Below are the code and all the weights of a small trained network. Each question names an input and a target symbol and asks about switching units off, where a switched-off unit gives its printed mean instead of its output.

import numpy as np


def w(rows, s, z=0):
    codes = np.array(rows[::2]) - 128.0
    scale = np.full(codes.shape[1], s)
    scale[-1] = z or s
    return codes * scale


def f(y):
    return y / 2 * (1 + np.tanh(0.7978845608 * (y + 0.044715 * y**3)))


def softmax(a):
    e = np.exp(a - a.max(-1, keepdims=True))
    return e / e.sum(-1, keepdims=True)


def log_softmax(a):
    a = a - a.max(-1, keepdims=True)
    return a - np.log(np.exp(a).sum(-1, keepdims=True))


def net(x, mask):
    ids = ['ΔΣΩεηξ'.index(c) for c in x.split()]
    T = len(ids)
    res = E[ids] + P[:T]
    u = 0
    for l in range(2):
        q, k, v = (res @ M[l].T for M in (Q, K, V))
        z = softmax(np.where(np.tri(T) > 0, q @ k.T / 4**0.5, -1e9)) @ v
        res = res + np.where(mask[u], z, O[l][:, -1]) @ O[l][:, :-1]
        u += 1
        y = f(res @ A[l][:, :-1].T + A[l][:, -1])
        res = res + np.where(mask[u : u + 4], y, B[l][:, -1]) @ B[l][:, :-1]
        u += 4
    return log_softmax(res[-1] @ U[:, :-1].T + U[:, -1])


Q, K, V, O, A, B = {}, {}, {}, {}, {}, {}
E = w([
[149,169,7,95,75],'Δ',
[57,132,136,144,93],'Σ',
[3,80,133,70,110],'Ω',
[79,160,145,193,122],'ε',
[119,161,66,143,121],'η',
[32,40,232,249,149],'ξ',
],0.017)
P = w([
[167,80,100,10,117],'0',
[115,57,42,143,105],'1',
[126,140,137,99,150],'2',
[113,75,71,171,105],'3',
[73,169,143,136,129],'4',
[134,67,103,139,105],'5',
[46,168,103,120,118],'6',
[154,137,127,230,103],'7',
[127,141,103,102,175],'8',
[199,159,172,133,80],'9',
[145,170,106,107,172],'10',
[138,111,142,157,79],'11',
[76,119,186,83,162],'12',
],0.011)
Q[0] = w([
[131,170,118,50,175],'0.h1',
[170,174,132,107,124],'0.h1',
[2,151,53,146,93],'0.h1',
[114,95,157,101,52],'0.h1',
],0.0099)
K[0] = w([
[103,33,168,51,177],'0.h1',
[98,189,94,206,122],'0.h1',
[1,75,186,86,151],'0.h1',
[224,154,119,114,144],'0.h1',
],0.007)
V[0] = w([
[74,133,177,65,65],'0.h1',
[96,122,109,151,162],'0.h1',
[76,79,158,106,161],'0.h1',
[254,127,134,155,19],'0.h1',
],0.0074)
O[0] = w([
[231,90,178,94,131,227],'0.h1',
[163,176,111,153,124,155],'0.h1',
[254,56,121,98,247,204],'0.h1',
[148,68,118,199,170,2],'0.h1',
],0.0082,0.0079)
A[0] = w([
[220,155,113,176,29,203],'0.n1',
[93,158,228,106,83,242],'0.n2',
[114,195,218,1,175,251],'0.n3',
[112,155,183,85,143,136],'0.n4',
],0.0097,0.0016)
B[0] = w([
[120,85,137,150,54,213],'0.n1',
[219,88,247,197,136,165],'0.n2',
[243,142,15,241,111,255],'0.n3',
[53,253,36,188,137,154],'0.n4',
],0.0065,0.0094)
Q[1] = w([
[147,40,161,2,33],'1.h1',
[60,162,194,191,225],'1.h1',
[88,64,73,192,73],'1.h1',
[119,154,171,146,227],'1.h1',
],0.0086)
K[1] = w([
[159,159,108,112,3],'1.h1',
[75,113,121,90,244],'1.h1',
[146,146,85,98,55],'1.h1',
[74,108,186,116,227],'1.h1',
],0.0059)
V[1] = w([
[127,142,129,3,132],'1.h1',
[112,254,226,122,131],'1.h1',
[109,65,88,36,91],'1.h1',
[152,176,77,117,107],'1.h1',
],0.0082)
O[1] = w([
[91,165,101,146,132,129],'1.h1',
[154,157,132,108,7,5],'1.h1',
[3,131,141,198,215,188],'1.h1',
[93,183,127,255,48,207],'1.h1',
],0.0074,0.013)
A[1] = w([
[38,108,191,40,112,99],'1.n1',
[52,233,53,1,181,180],'1.n2',
[187,53,21,195,67,249],'1.n3',
[111,245,17,117,128,105],'1.n4',
],0.0058,0.0019)
B[1] = w([
[219,255,89,94,185,124],'1.n1',
[93,131,171,99,218,143],'1.n2',
[82,182,89,146,109,246],'1.n3',
[237,129,170,59,189,209],'1.n4',
],0.0093,0.012)
U = w([
[71,86,147,82,178,233],'Δ',
[120,38,94,126,98,79],'Σ',
[186,146,123,111,141,134],'Ω',
[99,124,85,65,19,174],'ε',
[101,158,154,7,144,6],'η',
[188,120,165,1,178,118],'ξ',
],0.0083,0.0021)

Each question gives the input, a string of symbols that net reads in full, and the target symbol t.
The units are the heads (4 rows each of Q, K, V and O) and the neurons (one row each of A and B). Each row of codes is followed by its name. A weight is (code - 128) times the scale printed after its matrix; where a second scale follows, it is the last column's (O, A, B and U).
mask holds one flag per unit, layer by layer, with each layer's heads first. A switched-off unit (its flag False) gives its mean, the last column of its rows in O or B, instead of its output. The means were averaged over made-up inputs and are rounded, as every weight is.
A unit's drop is (log p(t) with every unit on - log p(t) with that unit switched off) / (log p(t) with every unit on - log p(t) with every unit switched off).
The circuit of an input: a set's keep is (log p(t) with only the set's units on - log p(t) with every unit switched off) / (log p(t) with every unit on - log p(t) with every unit switched off). Starting from all 10 units, units are removed one at a time, each time the one whose removal leaves the highest keep (on an exact tie, the one counted first), for as long as the keep stays at least 0.8.
circuit, biggest first: the units of the circuit, biggest drop first
most important unit: the unit with the biggest drop
top k neurons: the k neurons with the biggest drops, biggest first
top k neurons in layer l: the k neurons of layer l with the biggest drops, biggest first
drop of u: that unit's drop, to one decimal
input Δ Σ Δ, target Δ: circuit, biggest first -> [0.n3 1.h1 0.h1 1.n2]
input Ω Δ ε ε Σ ξ η, target ξ: most important unit -> 0.n1
input Ω Ω Σ Σ Σ Ω Ω ε Ω Σ, target ε: circuit, biggest first -> [1.n4 1.h1]
input ξ ξ Δ ξ η, target ξ: circuit, biggest first -> [1.h1 0.h1]
input Σ Ω Ω Δ η Δ Δ Ω Δ ε, target Δ: circuit, biggest first -> [0.h1 0.n3]
input ε ε ε, target ε: circuit, biggest first -> [1.h1 1.n4]
input Δ Ω Δ Ω ξ ε ξ Σ Ω ξ Σ, target ξ: circuit, biggest first -> [1.h1 0.h1]
input Δ Δ Ω Ω ε η Ω Δ Δ Δ Ω Δ, target ε: top 3 neurons -> [0.n1 1.n3 1.n2]
input η Δ Δ ξ ε Δ ε ξ Ω Δ Δ ξ Σ, target ξ: circuit, biggest first -> [1.h1 0.n1]
input Ω Δ Σ Δ Ω Δ Ω Δ Δ Ω Δ Δ Σ, target Ω: circuit, biggest first -> [0.n3 0.h1]
input Ω Δ ε Σ, target Δ: top 3 neurons in layer 0 -> [0.n1 0.n3 0.n2]
input Δ Δ ξ ε Δ Δ ε η Δ Δ Δ, target ξ: top 2 neurons in layer 0 -> [0.n3 0.n2]
input ξ Δ ξ ε ε Σ Δ ξ Δ Σ, target Σ: top 2 neurons in layer 0 -> [0.n2 0.n1]
input ξ Ω Δ η, target Δ: circuit, biggest first -> [0.n3]
input η Ω Σ Δ Δ ξ ε, target ξ: top 2 neurons in layer 0 -> [0.n1 0.n3]
input Δ Ω Δ Ω Δ Δ ε η η ε, target Σ: circuit, biggest first -> [1.n4 0.h1 0.n2]
input Δ Δ Δ ξ Ω Ω Δ Σ Ω Δ ξ, target ξ: circuit, biggest first -> [1.h1 0.n3]
input Δ Δ Δ Δ Δ ξ ε Δ Δ Δ Δ, target ξ: top 2 neurons -> [0.n3 1.n4]
input Ω η ξ Δ ε, target ξ: top 2 neurons -> [0.n1 0.n2]
input Σ Δ Δ η, target Δ: most important unit -> 1.h1
input Δ Δ Δ Δ Δ Ω Ω η Σ Σ, target Σ: top 3 neurons -> [1.n4 0.n2 1.n3]
input Δ η Δ ε Ω η Δ ε, target Σ: top 2 neurons in layer 1 -> [1.n4 1.n3]
input Ω Δ Δ Ω Δ ξ Δ Σ, target Δ: drop of 0.n2 -> 0.1
input Ω Σ Δ Σ ξ, target ξ: drop of 1.h1 -> 1.1
input Ω ε Σ Σ Δ Δ Δ η Σ Δ η Ω Σ, target Ω: drop of 0.n1 -> 0.1
input Σ ξ Ω Ω Ω, target Ω: drop of 0.n3 -> 1.0
input Σ Δ Δ Δ Δ η Δ, target Δ: top neuron in layer 0 -> [0.n3]
